Each row has a name. Each piece below is followed by the name of the row it came from. Each question is about the rows just above it.

(67): [-38.0 -34.4  12.6 -13.6 -70.8  76.1  21.7 -11.0 -65.7  22.2  54.1]
(80): [-12.2 -46.3  11.8  45.1 -15.4 -16.0  13.1 -34.9  49.2   1.4 -47.6]
(95): [ 35.9  15.2  78.5 -35.9  28.2 -36.7   0.2  43.6 -93.1 -28.4  35.9]
(53): [-36.7  28.2  35.9   0.2 -35.9  78.5  15.2 -11.7 -34.9  22.7  29.5]
[  0.2  43.6 -93.1]
(95)
Where do [ 15.2  78.5 -35.9  28.2 -36.7   0.2  43.6] appear?
(95)
The row with [ 15.2  78.5 -35.9  28.2] is
(95)
The row with [ 15.2 -11.7 -34.9  22.7] is
(53)
[-36.7  28.2  35.9   0.2 -35.9  78.5  15.2] is in which row?
(53)
[ 28.2  35.9   0.2 -35.9  78.5  15.2 -11.7 -34.9]
(53)
[-34.9  49.2   1.4 -47.6]
(80)

(65): [-28.9  33.5 -18.7  -3.1  -2.5  17.5 -21.6 -24.0  24.0  -6.9  14.2  -8.0
 -19.5   4.6  -3.7  -4.9  -0.8 -19.2  10.1  -6.9]
(150): [ -6.5  29.5  -7.2  -8.9   5.4  36.1 -55.7  -5.4 -17.1 -46.2  51.7 -25.5
 -51.9  24.0 -17.5 -56.2  23.5   0.9  27.1 -49.4]
(14): [-30.3 -17.7 -53.0  21.6   4.1   2.2 -21.8  -7.0 -13.2  22.5  12.4  13.8
   9.1 -14.6  47.5  38.7 -50.2 -10.1 -22.7  18.6]
(188): [ 18.2 -14.2  -8.6   2.6 -40.1   5.8 -58.2 -29.5 -38.0   8.0   2.9 -54.7
 -33.5  18.4 -61.2  12.4  14.4  22.1   9.1  31.0]
(171): [-20.7  31.8  -9.1 -12.3  43.9  20.5 -29.7  36.9  -2.2 -44.6  37.8 -11.9
 -13.9  34.4   9.3 -69.4 -49.3 -42.8  13.2 -23.6]
(197): [ -2.3 -18.3 -21.7  44.4  -2.0   0.4 -14.7  -7.3   5.8   4.5   8.9  19.0
  14.3 -18.1  42.3  21.2 -10.4   0.3  -9.6  -8.3]
(182): [ 20.8  -2.7   5.8  -3.2   5.0   3.2 -35.4  39.5 -36.8 -18.6   3.8 -25.5
  -1.3   4.2 -35.4 -31.3   9.0  11.4  -1.9 -14.2]
(103): [-11.4  15.9 -16.6  15.2   2.7  29.7 -31.3 -48.7  18.5 -16.1  43.2 -21.7
 -33.5   5.6  27.0   5.8 -11.6 -27.1  20.8 -33.3]
(82): [  5.4  -0.7  16.7 -10.3 -12.6 -26.8  37.6 -16.7 -10.7  40.6 -33.1  11.6
  11.3   5.1 -22.6  33.4  -4.4   1.1   0.0  41.5]
(145): [  2.7  -3.9 -11.6  18.5  -4.5  -1.6 -14.2  18.8 -16.1  -0.2  14.2   8.4
  20.2 -13.3  18.4   2.6  -1.7   4.5 -11.9 -14.3]
The row with [-14.2  18.8 -16.1  -0.2  14.2   8.4  20.2 -13.3  18.4   2.6  -1.7] is
(145)
[-61.2  12.4  14.4  22.1]
(188)

(81): [-14.0 -20.3 -19.2 -20.6 -15.3 -15.4  -9.9  -1.4   0.8  13.4  19.8  27.1
  23.6  24.8  21.0  17.0  10.5  -4.5  -1.0 -15.9 -23.1 -24.8 -32.5 -43.8
 -26.7 -19.6 -11.2 -19.9  13.3  22.5  36.2  47.1  52.0  54.9  52.3 -44.5
 -26.3  -5.9   6.3   5.0  -6.1 -21.4 -26.4 -17.3   7.2  25.0  49.2  45.5
  10.4 -12.3 -23.2 -10.9]
(61): [-17.2 -22.5 -18.7  -7.3  16.7  19.8  26.3  22.2  14.5  -9.0 -25.4 -30.5
 -27.0  -7.4  17.3  38.1  52.8  44.5  27.7   7.3 -30.7 -56.7 -68.0 -69.4
 -37.7  -6.2  24.8  38.8  48.0  29.7   9.2 -17.5 -39.4 -47.4 -34.7 -10.9
  15.4  50.3  69.3  66.4  46.6  18.1 -10.4 -32.2 -40.3 -41.7 -35.8 -27.1
  -1.0   8.9  16.9  -4.2]
(136): [ -4.4 -23.1 -14.6   0.2  19.4  25.9  14.2  -8.3 -23.6 -29.5 -12.0  24.5
  45.4  54.0  37.2  -2.2 -42.3 -71.6 -68.4 -31.6  10.1  41.3  47.9  31.9
  -8.9 -37.7 -45.3  70.7  69.1  47.8   8.7 -25.1 -47.0 -40.2 -14.6   4.6
  13.5  -5.4 -28.9 -27.8 -14.0  12.2  30.9  35.3  27.7  -3.4 -18.8  -4.2
   6.1  31.3  31.4  23.3]
(128): [ 49.2  45.4  10.4 -12.3 -23.2 -15.4  -9.9  -1.4   0.8  13.4  19.8  27.1
  23.6  24.8  21.0  17.0  10.5  -4.5  -1.0 -15.9 -23.1 -24.8 -32.5 -43.8
 -26.7 -19.6 -11.2 -19.9  13.3  22.5  36.2  47.1  52.0  54.9  52.3  46.9
  37.1  23.7   9.1  -0.3 -22.4 -36.1 -51.1 -60.2 -70.5 -67.9 -61.8 -69.7
 -53.8 -31.7 -10.3  -0.4]
(72): [-20.6 -15.5 -15.4  -6.5   6.1  21.8  25.8  18.3  -4.2 -15.3 -28.5 -36.8
 -17.5   4.7  31.5  50.1  53.4  29.3  15.0 -26.0 -52.2 -69.5 -63.1  -2.5
  -8.0  24.2  44.6  49.9  35.3   1.6 -23.7 -43.9 -45.8 -29.2  -0.2  31.4
  53.4  61.9  49.6  36.5   1.0 -27.1 -41.4 -43.7 -28.9  18.7  -5.2 -30.2
 -34.0 -42.6 -49.1 -41.1]
(56): [-16.8 -22.6 -18.1  -6.5   6.1  21.8  25.8  18.3  -4.2 -15.3 -28.5 -36.8
 -17.5   4.7  31.5  50.1  53.4  29.3  15.0 -26.0 -52.2 -69.5 -63.1  -2.5
  -8.0  24.2  44.6  49.9  35.3   1.6 -23.7 -43.9 -45.8 -29.2  -0.2  31.4
  53.4  61.9  49.6  36.5   1.0 -27.1 -41.4 -43.7 -28.9 -15.1 -12.3  17.1
   8.2  -4.4 -20.8 -25.7]
[-20.6 -15.3 -15.4  -9.9  -1.4   0.8]
(81)
[-12.3 -23.2 -15.4] is in which row?
(128)
Where do [ 49.2  45.5  10.4 -12.3 -23.2] appear?
(81)
The row with [-20.6 -15.5 -15.4  -6.5   6.1  21.8  25.8  18.3  -4.2 -15.3 -28.5 -36.8
 -17.5   4.7  31.5  50.1  53.4  29.3  15.0 -26.0 -52.2 -69.5 -63.1  -2.5
  -8.0  24.2  44.6  49.9  35.3   1.6 -23.7 -43.9 -45.8 -29.2  -0.2  31.4
  53.4  61.9  49.6  36.5   1.0 -27.1 -41.4 -43.7 -28.9  18.7  -5.2 -30.2
 -34.0 -42.6 -49.1 -41.1] is
(72)

(94): [ -5.9  -4.3   0.9  -1.1   3.4   4.3   6.1  -9.2  -0.5 -12.3  -8.7   4.6
 -13.9 -12.6]
(88): [-27.7 -16.7  -6.3   7.0  -1.5   0.4 -10.7   2.1 -15.9  -3.0  23.8   6.9
 -27.7 -52.3]
(37): [-27.7 -16.7  -6.3   7.0  -1.5   0.4 -10.7 -17.4 -15.9  -3.0  23.8   6.9
 -27.7 -52.3]
(149): [-16.1  -3.9  -5.3 -10.5   4.2 -11.7  -3.5  17.8 -20.0 -16.0  91.1  -9.2
 -16.0 -37.0]
(30): [-10.5  -5.3  -3.9  -3.5 -20.0 -16.1 -16.0  17.8 -11.7   4.2  58.4   5.9
 -24.4 -44.6]
(151): [-17.6 -14.0  -5.4   3.2   1.7   6.4 -11.0   4.7   3.4  -7.0   3.6  -0.9
  -4.0 -26.7]
(163): [-21.6 -22.5  -9.1   7.0   2.8  -1.2 -20.3   9.1   1.9  -4.5  31.0  -3.8
  -8.5 -44.0]
[-16.1  -3.9  -5.3 -10.5   4.2 -11.7  -3.5  17.8 -20.0 -16.0]
(149)
Which row holds [-27.7 -16.7  -6.3   7.0  -1.5   0.4 -10.7   2.1 -15.9  -3.0  23.8   6.9
 -27.7 -52.3]?
(88)

(159): [  0.4 -27.2 -12.8 -30.9]
(23): [ 10.7 -14.7 -22.3  18.6]
(172): [  3.2 -13.3 -29.3  16.5]
(78): [ 3.3 31.9 -7.2 11.4]
(125): [ -0.4 -15.6  47.3  53.0]
(39): [ 0.1 15.6 16.2 -9.0]
(133): [  3.9  72.7  10.7 -15.1]
(153): [ -6.0  15.6  16.2 -25.8]
[ 0.1 15.6 16.2 -9.0]
(39)
[ 3.9 72.7 10.7]
(133)
[ 10.7 -15.1] is in which row?
(133)
Where do [  3.2 -13.3 -29.3] appear?
(172)

(2): [ -4.0 -41.7   2.3  13.0   8.5  -7.6  49.7 -15.4  20.2  30.2  32.9  -6.8
  -0.3  20.5  39.0 -53.5 -34.3 -43.9 -18.2]
(111): [ -3.4 -52.6 -10.7   2.8  53.1  15.3 -38.2 -15.9  -4.1   3.6 -14.3  -3.3
 -17.2 -12.1  37.0 -32.5 -53.1  13.8  36.4]
(4): [-26.2  35.7  27.5   8.4 -16.6  -3.3  33.0 -41.4  35.8  -5.5 -69.9  -1.2
  12.6  -0.1 -21.6 -25.3  52.2 -27.6 -13.0]
(54): [ -3.4 -52.6 -10.7   2.8  53.1  15.3 -38.2 -15.9  -4.1   3.6 -52.0 -17.5
  -1.9 -21.6  48.0 -29.5  28.6 -17.5  -2.9]
(42): [ 26.6  22.0   9.3  72.8   6.1  41.0 -82.9  15.9 -30.1  31.2 -34.9  16.8
 -41.1 -26.4 -10.7  14.5  16.7  26.3  37.3]
(100): [  2.5 -13.4  -4.5  39.6  20.7  13.9  30.9 -44.7  36.4  44.1  39.1 -32.3
  63.8 -20.2  43.1  37.3 -21.9 -26.4  -4.0]
(22): [ 18.2 -26.2  35.6  27.5   8.4 -16.6  -3.3 -11.0 -13.7  88.2  16.7  16.8
  17.6   6.8  34.7 -54.4  15.2 -31.5 -16.6]
[-26.2  35.6  27.5   8.4 -16.6  -3.3]
(22)
The row with [ -5.5 -69.9] is
(4)

(147): [-13.4  46.7 -80.4 -30.9   9.7  75.4  54.2 -15.0 -15.6  64.7  -2.8]
(26): [ 39.5  61.6  42.8 -34.3  52.0 -52.5  28.3 -18.7 -43.2 -60.6 -48.8]
(89): [ 25.5 -25.8 -62.0  16.8  30.4 -39.2 -16.1 -69.8 -61.4 -48.2  80.2]
(57): [ 54.4  61.6  42.8 -57.7  76.1 -32.6 -80.2 -85.3 -61.7 -43.3  -0.9]
(21): [-61.5 -43.3 -84.2 -30.3  53.3  21.4 -55.0 -58.2 -22.1  53.0  21.6]
(107): [ 12.3 -55.6  31.7 -22.0   4.5  64.5  38.1  16.5 -75.7 -27.7  67.5]
The row with [-52.5  28.3 -18.7 -43.2 -60.6] is
(26)
Where do [-61.7 -43.3] appear?
(57)
[ 54.4  61.6  42.8 -57.7  76.1 -32.6 -80.2 -85.3 -61.7 -43.3  -0.9]
(57)
The row with [ 16.8  30.4 -39.2 -16.1] is
(89)

(40): [ -4.9 -12.5   5.1 -21.0 -34.5  -6.2 -19.5  11.5 -19.7 -37.1  -3.7 -85.9]
(46): [  8.3  12.4   9.9   2.9   0.4  -3.9   4.8  17.6 -15.2 -68.9  -5.2 -62.8]
(60): [-15.7  -9.2 -13.8  -2.2  -0.6  -4.9 -12.5   5.1 -21.3 -34.5  -5.7 -42.9]
(79): [  4.8  -3.9   8.3 -15.2   9.9   2.9  -5.2  12.4 -68.9   0.4  17.6  58.6]
[ -3.7 -85.9] is in which row?
(40)
[ -4.9 -12.5   5.1 -21.0 -34.5  -6.2]
(40)
[ -4.9 -12.5   5.1 -21.3 -34.5]
(60)
The row with [  8.3  12.4   9.9   2.9   0.4  -3.9   4.8  17.6 -15.2 -68.9  -5.2] is
(46)
[-5.2 12.4]
(79)
The row with [  9.9   2.9   0.4  -3.9   4.8  17.6 -15.2 -68.9  -5.2 -62.8] is
(46)
The row with [ 17.6 -15.2 -68.9  -5.2 -62.8] is
(46)

(9): [12.7 15.4  2.1 -2.9]
(156): [24.3 14.5  7.4 65.5]
(121): [  7.6 -23.7 -24.2  -4.1]
(106): [-57.0   2.9 -18.9  67.9]
(18): [ 14.5   7.6 -23.4 -20.3]
(70): [-44.9  84.0  38.1 -18.4]
[14.5  7.4] is in which row?
(156)
Where do [ 84.0  38.1 -18.4] appear?
(70)
[  7.6 -23.4 -20.3]
(18)
[  7.6 -23.4]
(18)
[  2.9 -18.9]
(106)
[-24.2  -4.1]
(121)

(108): [ 37.7  19.5 -42.6  30.2 -21.0]
(104): [-36.0 -18.7  -2.1 -32.2  23.9]
(55): [-36.0 -18.7  23.9 -32.2  -2.1]
(77): [-15.5  -6.8   9.1 -21.1 -10.5]
(13): [ -5.5 -10.5  15.9 -11.5  18.2]
(50): [-18.7  -2.1 -32.3 -34.0   5.2]
Where do [-18.7  23.9 -32.2] appear?
(55)
[-18.7  -2.1 -32.2  23.9] is in which row?
(104)
[-32.2  23.9]
(104)

(75): [  4.3   6.2   1.1   0.8   8.5  10.3 -12.9 -10.4  -7.1  -8.6   6.8   6.7
   1.1 -44.0 -17.3   9.7 -13.8 -22.0  40.7 -27.4  -1.5  -9.9  33.9  -5.1
 -13.5   5.3   5.5 -13.1  -3.4  41.4   3.0 -15.5  -5.1  77.4 -11.7   1.2
  12.5  14.5   0.3  -4.7  16.7  -2.5  18.3 -26.2]
(58): [  2.5   3.6  -7.8  -3.3  28.4   5.6  51.7  11.8  -4.8  -7.4  -2.4 -10.3
 -13.0  42.0  -7.4 -13.8  -9.1  -7.1  45.2 -14.6  -3.1  28.9 -41.4  -3.8
   6.6 -10.4   6.5  -2.4 -11.2  27.8   3.6 -22.0  24.1   0.5   1.5  -6.2
  16.7   1.0   1.6  -2.2 -20.6   6.9 -11.0   2.7]
(114): [  7.6  -8.1  -8.0  26.1   7.9   5.9   8.5   5.1   9.7   3.4   0.4 -12.1
  14.0   8.8  -8.1   9.7 -12.5  32.5  31.9  -7.3  10.6 -12.2   7.2   2.4
 -14.8  55.0  -7.7   7.4   3.9 -10.4   4.2  23.2   4.7  60.9  12.2 -59.8
  -0.8   4.3   3.4  10.3  20.3   2.8 -14.2  23.8]
(119): [  0.4   4.5  -4.6   0.8   8.5  10.3 -12.9 -10.4  -7.1  -8.6   6.8   6.7
   1.1 -44.0 -17.3   9.7 -13.8 -22.0  40.7 -27.4  -1.5  -9.9  33.9  -5.1
 -13.5  -1.4 -11.7   7.4  -0.3   1.0   8.5  19.5  -2.8  19.3  -9.0 -26.5
  -6.5   3.1  -5.0 -11.5  -2.2   4.3  -8.5 -27.0]
(132): [  2.6  -0.7  -6.2 -21.8  -7.5   4.6  18.9  11.1  -6.6   7.3   3.8   7.5
  -0.9  59.1   0.3  -3.6 -25.9  -8.3   6.9  -2.3   3.6  15.7   3.3  10.8
  -1.1 -16.0  -5.5   4.6   8.1   4.1   4.7   1.5  10.6  -3.8  11.6  11.4
   4.3   6.2   0.9 -10.9  14.5   2.7   6.1  47.8]
(102): [ -4.2   1.7  -2.7  19.9 -42.6   4.2 -12.3 -13.5   7.8 -36.3  -4.2  -3.3
   4.9  14.3  10.1  -2.1   7.1 -10.7 -33.3  10.4  -7.0  -0.6 -10.2  -5.8
  -2.0  27.7 -17.6   3.2   1.4  24.9  -2.4 -12.7   3.3  29.5   4.5 -72.9
 -12.5  -8.1  -0.7  16.8  -3.6   7.6  19.7   9.3]
Where do [  5.1   9.7   3.4   0.4 -12.1  14.0   8.8  -8.1   9.7] appear?
(114)
[4.3 6.2 0.9]
(132)
Which row holds [14.5  0.3]?
(75)
[-3.6  7.6]
(102)
[-3.4 41.4  3.0]
(75)
[ -1.4 -11.7   7.4  -0.3   1.0   8.5]
(119)

(41): [-66.1   4.3  17.9  59.4 -28.4  38.0  84.8  69.6]
(71): [-65.7  60.1  39.9  16.1   4.8 -26.8  91.9  71.0]
(11): [-66.1  59.4  38.0  17.9   4.3 -28.4  87.9  70.1]
[  4.3  17.9  59.4 -28.4  38.0  84.8  69.6]
(41)
[-66.1  59.4  38.0  17.9   4.3 -28.4]
(11)
Which row holds [ 38.0  17.9   4.3 -28.4]?
(11)
Where do [-28.4  87.9] appear?
(11)

(93): [ 21.3  14.0   5.0   1.8 -21.4 -12.2  -0.7 -83.1  58.6  -8.7  -5.8  53.0
 -30.8  -6.8  10.4   1.9 -33.7 -23.6 -17.2  -1.2  -5.6 -50.4   6.1  10.8
  -0.7 -21.7  85.5 -73.0  11.2 -51.8  22.4  14.2   2.4 -35.1  67.7   6.4
 -11.9   5.0  23.0 -15.6  59.2]
(112): [ -4.5 -52.9   9.6  20.0 -12.7  19.7  68.1  43.3  60.7  35.8  65.2  11.1
  22.5  27.5 -26.2 -28.3  12.1 -44.7 -39.5  28.6 -25.8 -31.0 -33.7  -4.4
  33.0  50.8 -51.8   5.1 -46.6  -5.9  43.0 -13.6  37.6  -9.7 -35.5  -7.2
 -14.8  14.4 -21.2 -13.4 -61.7]
(130): [ 29.0 -66.2  -9.2 -34.7  -0.8  -6.8 -30.8  53.0  10.4  -0.7 -83.1  -5.8
  22.5  27.5 -12.2   5.6 -29.5 -13.4 -38.1  -9.5 -14.8 -19.0   8.8  16.3
 -24.1  -6.6  73.3 -88.1  14.0 -14.3  27.6  24.6  -4.3  37.2  62.4 -52.0
 -31.1  29.1  -2.8   8.3  46.5]
(118): [ 53.3 -43.0  25.0  -2.2 -12.4 -37.0   0.1 -35.1  73.6  49.3  15.5  13.6
  30.5  -7.6  -0.8   3.6  10.9 -23.8 -44.1  -4.2 -46.5 -45.1 -31.0 -20.6
 -51.6  44.6  41.7 -75.7  10.9 -24.2  31.9  38.1  -4.8 -17.9  28.5  22.6
   5.7  18.0  48.9 -30.3  36.0]
Which row holds [ 14.2   2.4 -35.1  67.7   6.4 -11.9   5.0  23.0 -15.6  59.2]?
(93)
The row with [ 41.7 -75.7  10.9 -24.2] is
(118)
[ 22.4  14.2   2.4 -35.1] is in which row?
(93)
Which row holds [43.3 60.7 35.8 65.2 11.1]?
(112)
[-12.2  -0.7 -83.1  58.6  -8.7  -5.8  53.0 -30.8  -6.8  10.4]
(93)
[ -4.5 -52.9   9.6  20.0 -12.7  19.7  68.1  43.3  60.7  35.8  65.2  11.1
  22.5  27.5 -26.2 -28.3  12.1 -44.7 -39.5  28.6 -25.8 -31.0 -33.7  -4.4
  33.0  50.8 -51.8   5.1 -46.6  -5.9  43.0 -13.6  37.6  -9.7 -35.5  -7.2
 -14.8  14.4 -21.2 -13.4 -61.7] is in which row?
(112)
[-23.6 -17.2  -1.2  -5.6]
(93)

(38): [  7.7  42.6  -8.0  11.0  -5.8 -27.9 -24.8 -16.1 -26.0  11.6  -3.5  12.7
   8.1 -21.9  11.4   0.5   6.9 -11.9   0.0 -26.2  -7.0  25.6  -7.5  40.2
   2.6  24.1  12.3   2.1 -10.2  19.0 -28.2 -10.7  10.9   4.0  20.7   5.2
  -9.8 -34.5 -32.0 -22.0  29.6  -6.4  24.3  -5.1 -25.3 -26.0 -23.5  15.6
  28.9   0.7  30.7  56.2]
(124): [  0.8  -5.3  -5.8  11.0  -5.8 -34.3 -24.8 -16.1 -26.0  33.6   0.2  -7.1
   8.1 -51.6  11.4   0.5  35.2   8.7  26.6  -1.0   7.9   4.8 -60.9  -1.9
   2.6  24.1   9.8   2.1  15.4  19.0 -28.2 -10.7 -29.5  -2.4  20.7   5.2
   7.0  62.3   5.6  13.1 -11.4  -5.9 -28.0 -24.0 -25.3 -26.0  15.7  21.4
 -87.1   0.7  30.7 -87.4]
(115): [ 15.1  -5.3  -5.8  11.0  -5.8 -27.9 -24.8 -16.1  -1.4  -8.2  17.0  35.7
   8.1 -21.9  21.8   0.5  12.5   8.7   6.6  49.7   7.9  25.6  -7.5 -44.7
   2.6  43.9   9.8   2.1  -8.1  19.0 -28.2   0.8 -38.9 -12.4  28.1  14.4
   7.0  18.6   5.6  11.8 -11.4  -5.9 -28.0 -15.8 -25.3  -7.4  51.3  21.4
 -15.3   0.7  12.4 -45.6]
(25): [  0.8  -5.3  -5.8  11.0  -4.8 -45.2 -24.8 -16.1 -43.7  33.6  -8.3  12.7
   8.1 -23.6  11.4   0.5  12.5   8.7   6.6  -9.1   7.9  25.6 -15.0 -16.2
   2.6  24.1   9.8   2.1  -8.1  19.0 -28.2 -10.7 -29.2  17.8  21.1   5.2
   7.0  62.3   5.6 -22.0 -11.4 -11.1 -28.0 -15.8 -25.3 -37.9  51.3  21.4
 -15.3   0.7  30.7  44.6]
Which row holds [ 12.4 -45.6]?
(115)
[  0.8  -5.3  -5.8  11.0  -4.8 -45.2 -24.8 -16.1 -43.7  33.6  -8.3  12.7
   8.1 -23.6  11.4   0.5  12.5   8.7   6.6  -9.1   7.9  25.6 -15.0 -16.2
   2.6  24.1   9.8   2.1  -8.1  19.0 -28.2 -10.7 -29.2  17.8  21.1   5.2
   7.0  62.3   5.6 -22.0 -11.4 -11.1 -28.0 -15.8 -25.3 -37.9  51.3  21.4
 -15.3   0.7  30.7  44.6]
(25)

(29): [  7.6 -13.4  28.9  29.2 -12.8  15.4  35.6  -9.9 -19.8]
(48): [-21.8   3.5  57.7  48.0 -21.7 -16.1  18.4  11.5  16.4]
(52): [-10.8   7.7 -43.4  25.0  35.8  26.6  -1.3 -47.2 -15.7]
(120): [-48.2 -68.3  36.7  93.5  32.5  -6.2 -28.2 -39.0  16.0]
(85): [ -5.8  25.0  -1.3  26.6   7.7 -43.4 -47.2  35.8 -25.3]
The row with [25.0 -1.3 26.6  7.7] is
(85)
[ 25.0  -1.3  26.6   7.7 -43.4 -47.2  35.8 -25.3]
(85)
[  7.7 -43.4  25.0  35.8  26.6  -1.3 -47.2]
(52)
The row with [ 15.4  35.6  -9.9 -19.8] is
(29)
The row with [ -9.9 -19.8] is
(29)
[ 25.0  35.8  26.6  -1.3 -47.2 -15.7]
(52)
[93.5 32.5] is in which row?
(120)

